Look-ups in named tables: a row name and a column name give one cell, copied from the table.

Tib =
,Fisaf,Rar,Zurupi,Pupad,Doruvom,Bif
Ruk,2.469,3.534,1.572,3.355,1.709,7.274
Zusaveb,3.325,1.770,5.234,0.975,2.400,8.489
Gililel,2.472,0.171,5.244,2.291,8.981,7.244

What is the Fisaf of Ruk in Tib?
2.469
What is the Rar of Zusaveb in Tib?
1.770
What is the Bif of Ruk in Tib?
7.274
What is the Zurupi of Gililel in Tib?
5.244
What is the Bif of Zusaveb in Tib?
8.489
What is the Pupad of Gililel in Tib?
2.291
What is the Pupad of Ruk in Tib?
3.355
What is the Bif of Gililel in Tib?
7.244
What is the Doruvom of Zusaveb in Tib?
2.400
What is the Fisaf of Gililel in Tib?
2.472

Viki =
columns: Nirinev, Tol, Zemipib, Givik, Lag, Lepov, Variva, Vunoru, Selu
Belivik: [3.6, 3.9, 3.7, 3.6, 3.9, 3.7, 3.9, 3.6, 3.6]
Ruk: [3.8, 3.6, 3.8, 3.9, 3.6, 3.7, 3.4, 3.9, 3.9]
Vifamur: [3.4, 4.5, 3.9, 2.9, 4.2, 3.9, 4.1, 3.0, 3.0]
Zivibur: [3.5, 4.2, 3.7, 3.2, 4.1, 3.8, 4.3, 3.2, 3.2]
Pazud: [3.5, 4.1, 3.7, 3.3, 4.0, 3.8, 4.2, 3.3, 3.3]
Misu: [2.6, 6.0, 4.5, 1.4, 4.8, 4.2, 5.4, 1.5, 1.6]
Mif: [3.7, 3.8, 3.7, 3.7, 3.8, 3.7, 3.8, 3.7, 3.7]
Kemirir: [4.0, 3.8, 3.4, 3.6, 3.8, 3.3, 3.6, 3.6, 3.7]
Mimogo: [2.9, 2.3, 3.7, 4.8, 7.1, 9.0, 3.8, 4.8, 5.1]
Bigu: [3.6, 3.8, 3.7, 3.6, 3.8, 3.7, 3.9, 3.6, 3.6]
Tirodiv: [3.7, 3.7, 3.7, 3.7, 3.7, 3.7, 3.8, 3.7, 3.7]
Ras: [3.3, 4.8, 3.8, 2.6, 4.4, 4.0, 4.5, 2.6, 2.6]
Mut: [3.4, 4.7, 3.9, 2.6, 4.4, 3.9, 4.3, 2.6, 2.7]
Pozosos: [3.4, 4.2, 3.8, 3.2, 4.1, 3.8, 4.3, 3.2, 3.1]

What is the Lag of Belivik in Viki? 3.9
What is the Selu of Mut in Viki? 2.7
What is the Tol of Vifamur in Viki? 4.5
What is the Variva of Misu in Viki? 5.4
What is the Vunoru of Mif in Viki? 3.7
What is the Tol of Zivibur in Viki? 4.2
What is the Lepov of Pozosos in Viki? 3.8
What is the Vunoru of Vifamur in Viki? 3.0
What is the Selu of Mimogo in Viki? 5.1
What is the Givik of Tirodiv in Viki? 3.7
What is the Lepov of Bigu in Viki? 3.7
What is the Selu of Ruk in Viki? 3.9
What is the Variva of Ras in Viki? 4.5
What is the Lag of Tirodiv in Viki? 3.7
What is the Lag of Zivibur in Viki? 4.1
What is the Nirinev of Mut in Viki? 3.4

